Here is a tiny trained network, its code and every weight. The questions are about switching its units off for an input and a target symbol, where a switched-off unit gives its printed mean instead of its output.

import numpy as np


def w(rows, s, z=0):
    codes = np.array(rows[::2]) - 128.0
    scale = np.full(codes.shape[1], s)
    scale[-1] = z or s
    return codes * scale


def norm(h):
    return h / np.sqrt((h * h).mean(-1, keepdims=True) + 1e-5)


def f(y):
    return np.maximum(y, 0)


def softmax(a):
    e = np.exp(a - a.max(-1, keepdims=True))
    return e / e.sum(-1, keepdims=True)


def log_softmax(a):
    a = a - a.max(-1, keepdims=True)
    return a - np.log(np.exp(a).sum(-1, keepdims=True))


def net(x, mask):
    ids = ['ΔΘΛΞΣΨΩαβγεζημπφ'.index(c) for c in x.split()]
    T = len(ids)
    res = E[ids] + P[:T]
    r = norm(res)
    for j in range(3):
        rows = slice(3 * j, 3 * j + 3)
        q, k, v = (r @ M[0][rows].T for M in (Q, K, V))
        z = softmax(np.where(np.tri(T) > 0, q @ k.T / 3**0.5, -1e9)) @ v
        o = O[0][rows]
        res = res + np.where(mask[j], z, o[:, -1]) @ o[:, :-1]
    y = f(norm(res) @ A[0][:, :-1].T + A[0][:, -1])
    res = res + np.where(mask[3:15], y, B[0][:, -1]) @ B[0][:, :-1]
    return log_softmax(norm(res)[-1] @ U[:, :-1].T + U[:, -1])


Q, K, V, O, A, B = {}, {}, {}, {}, {}, {}
E = w([
[103,156,107,138,184,110,90,181,184,171,77,62],'Δ',
[75,82,135,208,144,149,112,84,169,186,71,160],'Θ',
[149,88,203,153,189,147,121,91,96,176,95,67],'Λ',
[104,175,174,109,105,186,104,128,133,158,176,85],'Ξ',
[113,91,76,180,118,181,116,137,67,103,113,139],'Σ',
[38,130,78,155,227,154,141,98,112,140,149,147],'Ψ',
[104,134,173,12,169,110,87,105,117,136,86,100],'Ω',
[140,69,134,100,132,121,48,184,139,177,182,136],'α',
[103,77,163,98,136,19,102,100,120,92,193,82],'β',
[132,151,106,104,82,32,91,141,107,68,171,148],'γ',
[165,130,142,80,166,148,100,172,44,158,183,115],'ε',
[96,104,113,98,127,89,54,73,64,175,148,104],'ζ',
[162,79,69,6,86,102,200,53,155,163,119,102],'η',
[118,70,132,76,97,105,80,118,129,39,117,107],'μ',
[108,170,106,186,192,113,134,54,57,100,99,103],'π',
[163,163,140,160,98,66,73,95,96,172,61,112],'φ',
],0.019)
P = w([
[164,48,1,112,100,95,182,110,158,139,95,64],'0',
[171,118,80,89,133,107,104,63,159,159,146,130],'1',
[145,128,117,93,134,106,96,79,134,144,144,128],'2',
[131,131,145,103,131,115,92,103,123,145,127,139],'3',
[115,132,161,115,133,108,96,119,104,131,136,152],'4',
[101,128,176,134,120,113,100,140,82,127,118,159],'5',
[83,124,187,137,114,112,104,159,64,115,103,168],'6',
[69,121,199,146,106,112,108,181,48,100,94,178],'7',
[56,94,214,152,94,118,102,205,30,93,81,168],'8',
],0.0097)
Q[0] = w([
[217,133,91,92,97,127,245,84,153,163,137,160],'H1',
[72,150,170,147,76,161,151,143,137,104,136,108],'H1',
[150,111,153,147,157,128,40,83,82,124,155,186],'H1',
[238,113,132,177,159,103,233,115,142,123,69,160],'H2',
[71,62,150,113,128,149,100,62,103,109,59,133],'H2',
[103,129,162,94,156,59,100,66,105,196,109,177],'H2',
[158,132,150,108,112,85,171,134,121,98,115,75],'H3',
[131,131,163,168,112,149,199,174,156,116,188,94],'H3',
[254,177,110,178,176,132,217,151,186,96,92,146],'H3',
],0.015)
K[0] = w([
[208,101,23,83,102,159,215,79,198,149,135,82],'H1',
[106,83,127,128,137,95,148,161,104,120,93,171],'H1',
[113,190,143,157,161,105,65,164,106,158,137,83],'H1',
[214,143,28,96,104,165,198,99,192,171,164,59],'H2',
[91,144,168,117,60,181,181,138,72,121,107,74],'H2',
[106,170,220,130,104,171,149,49,116,144,123,146],'H2',
[153,145,137,135,122,89,132,102,122,121,130,117],'H3',
[140,71,29,120,204,45,125,201,111,144,88,115],'H3',
[243,108,66,151,250,80,121,111,147,129,63,118],'H3',
],0.014)
V[0] = w([
[173,5,186,155,238,134,143,142,177,97,145,188],'H1',
[193,90,163,114,109,136,127,61,26,112,149,126],'H1',
[205,156,85,79,209,76,126,189,73,104,56,158],'H1',
[176,151,99,225,123,116,134,122,101,129,134,108],'H2',
[89,106,83,133,70,126,63,162,140,153,180,142],'H2',
[28,148,107,145,152,64,190,119,113,179,164,126],'H2',
[172,172,180,150,109,59,234,104,172,145,174,123],'H3',
[140,101,173,170,118,124,127,64,188,82,88,127],'H3',
[98,187,114,108,68,181,126,115,155,133,114,45],'H3',
],0.014)
O[0] = w([
[126,129,129,75,84,252,88,215,187,64,163,180,50],'H1',
[87,80,111,254,87,135,135,202,81,84,182,81,188],'H1',
[101,248,240,117,94,166,198,131,63,138,157,132,174],'H1',
[181,155,158,205,196,87,98,76,147,92,137,172,85],'H2',
[122,129,96,86,92,17,105,177,121,141,149,143,148],'H2',
[63,122,108,166,206,101,116,138,166,186,117,138,157],'H2',
[56,138,168,127,62,135,171,173,94,197,199,93,46],'H3',
[112,152,174,107,79,69,179,122,184,80,74,107,62],'H3',
[67,161,160,166,66,231,58,90,55,117,130,106,246],'H3',
],0.0068,0.011)
A[0] = w([
[182,104,217,161,122,57,161,144,126,130,111,146,93],'N1',
[198,67,107,148,101,86,167,117,107,189,66,110,87],'N2',
[125,217,119,162,150,166,75,121,132,211,181,115,201],'N3',
[200,71,108,107,118,146,58,161,192,163,154,172,4],'N4',
[193,154,135,51,200,108,159,107,138,136,125,166,164],'N5',
[153,196,29,152,91,62,134,129,123,99,167,253,94],'N6',
[154,192,127,76,130,124,73,162,68,99,156,57,175],'N7',
[99,108,60,152,198,142,224,86,181,127,147,181,107],'N8',
[85,113,156,191,67,76,153,157,208,143,46,217,103],'N9',
[109,105,121,107,117,107,95,89,61,137,155,210,54],'N10',
[136,207,73,129,177,129,125,148,221,158,146,31,56],'N11',
[131,47,192,98,197,130,138,189,161,96,152,79,126],'N12',
],0.011,0.002)
B[0] = w([
[133,120,90,107,85,103,39,215,146,145,98,153,169],'N1',
[195,171,120,90,110,239,144,108,186,136,165,128,186],'N2',
[181,89,142,71,120,59,217,194,195,80,126,142,255],'N3',
[153,183,199,147,158,63,111,67,210,193,177,172,155],'N4',
[90,90,99,227,107,143,137,202,128,80,164,75,184],'N5',
[21,229,131,192,67,254,163,63,94,139,179,117,155],'N6',
[158,117,84,133,164,113,88,113,115,159,75,237,238],'N7',
[65,82,130,27,99,115,156,106,87,104,199,222,159],'N8',
[132,31,121,193,82,115,213,166,85,169,24,158,159],'N9',
[107,110,127,162,188,178,112,182,124,140,18,55,199],'N10',
[77,184,100,147,155,198,122,197,122,63,74,62,169],'N11',
[134,109,221,114,184,97,74,140,60,157,96,89,171],'N12',
],0.011,0.0092)
U = w([
[118,179,92,112,171,159,149,197,193,90,76,77,253],'Δ',
[108,38,126,161,94,147,183,113,181,170,70,188,99],'Θ',
[158,84,234,169,166,204,156,111,148,120,134,52,99],'Λ',
[116,103,92,102,102,155,86,130,127,131,121,107,16],'Ξ',
[149,156,80,195,112,254,116,106,155,38,137,166,76],'Σ',
[25,81,72,89,169,164,143,149,147,93,185,163,144],'Ψ',
[103,175,162,7,193,148,125,63,93,172,53,148,60],'Ω',
[126,143,144,131,157,155,51,121,187,199,185,176,156],'α',
[66,58,141,106,106,36,124,174,129,121,177,49,90],'β',
[48,206,107,161,52,133,153,189,109,146,195,127,121],'γ',
[215,98,73,129,169,145,168,202,81,128,167,166,122],'ε',
[155,76,14,138,207,134,94,53,126,162,100,63,43],'ζ',
[135,115,111,67,88,197,215,142,131,165,161,65,223],'η',
[150,107,96,61,71,117,77,133,135,13,115,155,172],'μ',
[103,148,160,152,181,67,210,68,64,78,124,100,119],'π',
[211,170,144,168,86,93,142,122,135,170,86,115,133],'φ',
],0.0074,0.0029)

Each question gives the input, a string of symbols that net reads in full, and the target symbol t.
The units are the heads (3 rows each of Q, K, V and O) and the neurons (one row each of A and B). Each row of codes is followed by its name. A weight is (code - 128) times the scale printed after its matrix; where a second scale follows, it is the last column's (O, A, B and U).
mask holds one flag per unit, heads first, then neurons. A switched-off unit (its flag False) gives its mean, the last column of its rows in O or B, instead of its output. The means were averaged over made-up inputs and are rounded, as every weight is.
A unit's drop is (log p(t) with every unit on - log p(t) with that unit switched off) / (log p(t) with every unit on - log p(t) with every unit switched off).
The circuit of an input: a set's keep is (log p(t) with only the set's units on - log p(t) with every unit switched off) / (log p(t) with every unit on - log p(t) with every unit switched off). Starting from the 12 units with the biggest drops (on a tie, the unit counted first), units are removed one at a time, each time the one whose removal leaves the highest keep (on an exact tie, the one counted first), for as long as the keep stays at least 0.8.
units of the circuit, in order: the units of the circuit, biggest drop first
unit that matters most: the unit with the biggest drop
top k neurons: the k neurons with the biggest drops, biggest first
heads that matter: for each layer, one digit per head in row order, 1 if its drop is at least 0.15 and else 0, layers parted by /
input Λ η Δ Θ π Δ π Ξ, target Λ: heads that matter => 011
input Δ α Ξ Σ Λ α ε Δ γ, target Ω: unit that matters most => H1
input ζ γ Θ Ξ, target α: heads that matter => 100
input Ω Ξ Δ, target ζ: heads that matter => 100
input Ξ Ξ Ω Ξ γ, target ζ: heads that matter => 100
input Ω Δ Ξ, target Ω: heads that matter => 101
input Δ Δ Λ Λ Ξ, target Σ: units of the circuit, in order => H2; H1
input Ξ ε μ ζ Ξ, target β: units of the circuit, in order => H1; H2
input ε Δ β Ψ, target Ψ: top 2 neurons => N8; N5
input Θ μ Ξ φ Δ, target π: units of the circuit, in order => H1; H2
input Δ α Θ Λ η, target η: units of the circuit, in order => N2; N7
input ζ Ψ Ξ, target Δ: units of the circuit, in order => H2; N11
input β Δ Δ π Δ φ ε Θ ζ, target ζ: units of the circuit, in order => H3; N3
input Ψ Λ Ξ Δ Σ, target Ω: units of the circuit, in order => H1
input Σ γ γ, target γ: heads that matter => 001
input β η Λ φ Δ φ Δ, target φ: heads that matter => 110
input ζ Ξ Λ π Λ Ψ Δ π, target Ω: heads that matter => 101
input α Δ ε Ω η Λ φ Σ, target Σ: heads that matter => 001
input Ψ π φ Ω Ξ π, target ζ: heads that matter => 100
input Ω Δ ε φ Σ Ξ Ω, target ζ: units of the circuit, in order => H1
input ε π ζ π ε ζ ε Ω η, target η: heads that matter => 010
input Θ α π, target π: heads that matter => 110
input ε Δ Σ, target Σ: top 2 neurons => N5; N6
input π γ α, target α: top 3 neurons => N4; N6; N3
